Below is a small trained network, with its code and all its weights. Each question gives an input and a class and asks what happens when units are switched off, that is, made to give their printed mean instead of their output.

import numpy as np


def w(rows, s, z=0):
    codes = np.array(rows[::2]) - 128.0
    scale = np.full(codes.shape[1], s)
    scale[-1] = z or s
    return codes * scale


def norm(h):
    return h / np.sqrt((h * h).mean(-1, keepdims=True) + 1e-5)


def f(y):
    return np.maximum(y, 0)


def log_softmax(a):
    a = a - a.max(-1, keepdims=True)
    return a - np.log(np.exp(a).sum(-1, keepdims=True))


def net(x, mask):
    res = np.array(x, float).reshape(1, 7) / 4 @ E
    u = 0
    for l in range(2):
        y = f(norm(res) @ A[l][:, :-1].T + A[l][:, -1])
        res = res + np.where(mask[u : u + 10], y, B[l][:, -1]) @ B[l][:, :-1]
        u += 10
    return log_softmax(norm(res)[-1] @ U[:, :-1].T + U[:, -1])


A, B = {}, {}
E = w([
[189,130,113,22,72,118],'x0',
[129,128,129,128,128,127],'x1',
[47,198,134,66,169,173],'x2',
[174,216,152,166,74,175],'x3',
[215,98,175,110,234,205],'x4',
[128,128,128,128,128,129],'x5',
[77,55,254,112,57,176],'x6',
],0.0096)
A[0] = w([
[138,166,127,143,103,136,1],'0.n1',
[98,200,102,84,178,135,74],'0.n2',
[95,164,92,253,215,110,106],'0.n3',
[99,201,90,92,176,133,115],'0.n4',
[100,170,23,152,98,77,125],'0.n5',
[204,162,62,28,112,91,83],'0.n6',
[186,230,101,170,117,139,84],'0.n7',
[203,144,91,129,222,149,101],'0.n8',
[107,79,43,95,195,69,91],'0.n9',
[218,104,63,190,126,76,86],'0.n10',
],0.029,0.0053)
B[0] = w([
[142,137,149,165,153,175,145],'0.n1',
[139,73,89,209,104,76,200],'0.n2',
[133,98,42,7,48,189,250],'0.n3',
[109,65,81,201,153,69,208],'0.n4',
[150,220,149,82,175,42,241],'0.n5',
[127,105,37,1,46,195,232],'0.n6',
[169,126,188,174,237,246,213],'0.n7',
[145,227,147,84,172,39,234],'0.n8',
[172,137,188,186,224,252,227],'0.n9',
[109,47,66,234,130,51,234],'0.n10',
],0.036,0.019)
A[1] = w([
[102,97,150,102,147,124,1],'1.n1',
[136,216,195,95,169,55,117],'1.n2',
[133,146,172,172,176,194,11],'1.n3',
[184,126,79,104,194,115,242],'1.n4',
[158,172,153,116,170,105,142],'1.n5',
[127,95,218,156,75,116,216],'1.n6',
[107,254,140,115,135,54,144],'1.n7',
[86,84,95,221,121,59,59],'1.n8',
[135,182,116,163,92,131,29],'1.n9',
[70,108,236,110,102,98,225],'1.n10',
],0.025,0.0032)
B[1] = w([
[202,163,135,148,66,130,133],'1.n1',
[106,140,211,69,43,81,150],'1.n2',
[153,52,205,148,188,186,153],'1.n3',
[39,138,241,163,36,131,251],'1.n4',
[164,148,172,97,106,77,161],'1.n5',
[163,201,52,124,173,88,149],'1.n6',
[108,87,244,77,116,49,150],'1.n7',
[87,85,71,253,85,115,161],'1.n8',
[140,48,139,113,147,90,129],'1.n9',
[143,215,60,105,210,68,151],'1.n10',
],0.024,0.029)
U = w([
[110,107,46,31,60,194,172],'0',
[165,196,72,148,212,77,2],'1',
[88,54,96,250,93,86,142],'2',
[119,156,196,86,110,66,200],'3',
[159,98,197,163,192,238,105],'4',
],0.018,0.0034)

Each question gives the input, the list of numbers given to net, and the class t.
The units are the neurons (one row each of A and B). Each row of codes is followed by its name. A weight is (code - 128) times the scale printed after its matrix; where a second scale follows, it is the last column's (A, B and U).
mask holds one flag per neuron, layer by layer. A switched-off neuron (its flag False) gives its mean, the last column of its row in B, instead of its output. The means were averaged over made-up inputs and are rounded, as every weight is.
A unit's drop is (log p(t) with every unit on - log p(t) with that unit switched off) / (log p(t) with every unit on - log p(t) with every unit switched off).
The circuit of an input: a set's keep is (log p(t) with only the set's units on - log p(t) with every unit switched off) / (log p(t) with every unit on - log p(t) with every unit switched off). Starting from the 12 units with the biggest drops (on a tie, the unit counted first), units are removed one at a time, each time the one whose removal leaves the highest keep (on an exact tie, the one counted first), for as long as the keep stays at least 0.8.
units of the circuit, in order: the units of the circuit, biggest drop first
unit that matters most: the unit with the biggest drop
top k neurons: the k neurons with the biggest drops, biggest first
k most important neurons of layer l: the k neurons of layer l with the biggest drops, biggest first
input [8,6,6,-6,7,1,3], class 0: top 4 neurons	[0.n5 0.n10 0.n6 0.n7]
input [-6,-1,-6,-4,-1,8,1], class 0: unit that matters most	0.n3
input [7,1,-1,-5,-4,6,-7], class 0: 2 most important neurons of layer 0	[0.n6 0.n7]
input [7,5,-3,8,4,8,-3], class 4: top 2 neurons	[0.n7 0.n3]
input [-8,7,-4,-8,6,-5,3], class 0: 3 most important neurons of layer 0	[0.n3 0.n7 0.n5]
input [-2,-3,1,3,-2,7,0], class 4: top 2 neurons	[0.n7 0.n8]
input [6,7,5,7,-3,1,4], class 4: 3 most important neurons of layer 0	[0.n3 0.n10 0.n5]
input [-2,5,-6,-2,7,7,-2], class 3: 3 most important neurons of layer 0	[0.n8 0.n4 0.n2]
input [-4,4,5,-6,6,-7,-1], class 3: top 3 neurons	[0.n8 0.n10 0.n7]
input [7,-4,7,8,-2,4,-4], class 4: 3 most important neurons of layer 0	[0.n7 0.n3 0.n10]
input [0,6,-6,7,-5,5,-5], class 4: top 4 neurons	[0.n7 0.n8 0.n4 0.n2]
input [-7,7,-8,5,-5,5,-8], class 1: top 4 neurons	[0.n6 0.n5 0.n10 0.n2]
input [7,8,8,6,-3,-2,2], class 2: 4 most important neurons of layer 0	[0.n3 0.n2 0.n4 0.n9]
input [7,6,-1,-4,7,4,7], class 0: top 4 neurons	[0.n9 0.n10 0.n7 0.n4]
input [6,0,8,7,-2,-3,4], class 2: 2 most important neurons of layer 0	[0.n3 0.n9]
input [-3,-3,-3,-7,3,-5,0], class 4: units of the circuit, in order	[0.n9]
input [0,-1,0,-5,-7,-2,6], class 3: top 4 neurons	[0.n10 0.n4 0.n3 0.n6]
input [2,4,4,-3,-7,-4,-4], class 3: top 2 neurons	[0.n5 0.n10]
input [-6,-5,-1,-8,1,-5,5], class 4: top 2 neurons	[0.n6 0.n10]
input [-4,-4,8,-5,-2,-5,-4], class 2: top 2 neurons	[0.n2 0.n4]
input [-5,-1,0,6,-6,4,-3], class 3: units of the circuit, in order	[0.n5]
input [-3,6,0,5,3,-6,5], class 1: 3 most important neurons of layer 1	[1.n6 1.n10 1.n4]
input [6,-5,4,-4,-5,-8,4], class 0: top 3 neurons	[0.n8 0.n5 0.n10]
input [4,7,7,0,-7,8,-4], class 2: top 3 neurons	[0.n4 0.n2 0.n8]
input [2,8,4,-4,1,7,2], class 2: top 3 neurons	[0.n7 1.n8 0.n2]
input [-3,-6,2,7,8,5,1], class 3: 2 most important neurons of layer 0	[0.n8 0.n9]
input [-6,-4,6,-7,-1,-5,-5], class 4: unit that matters most	0.n9
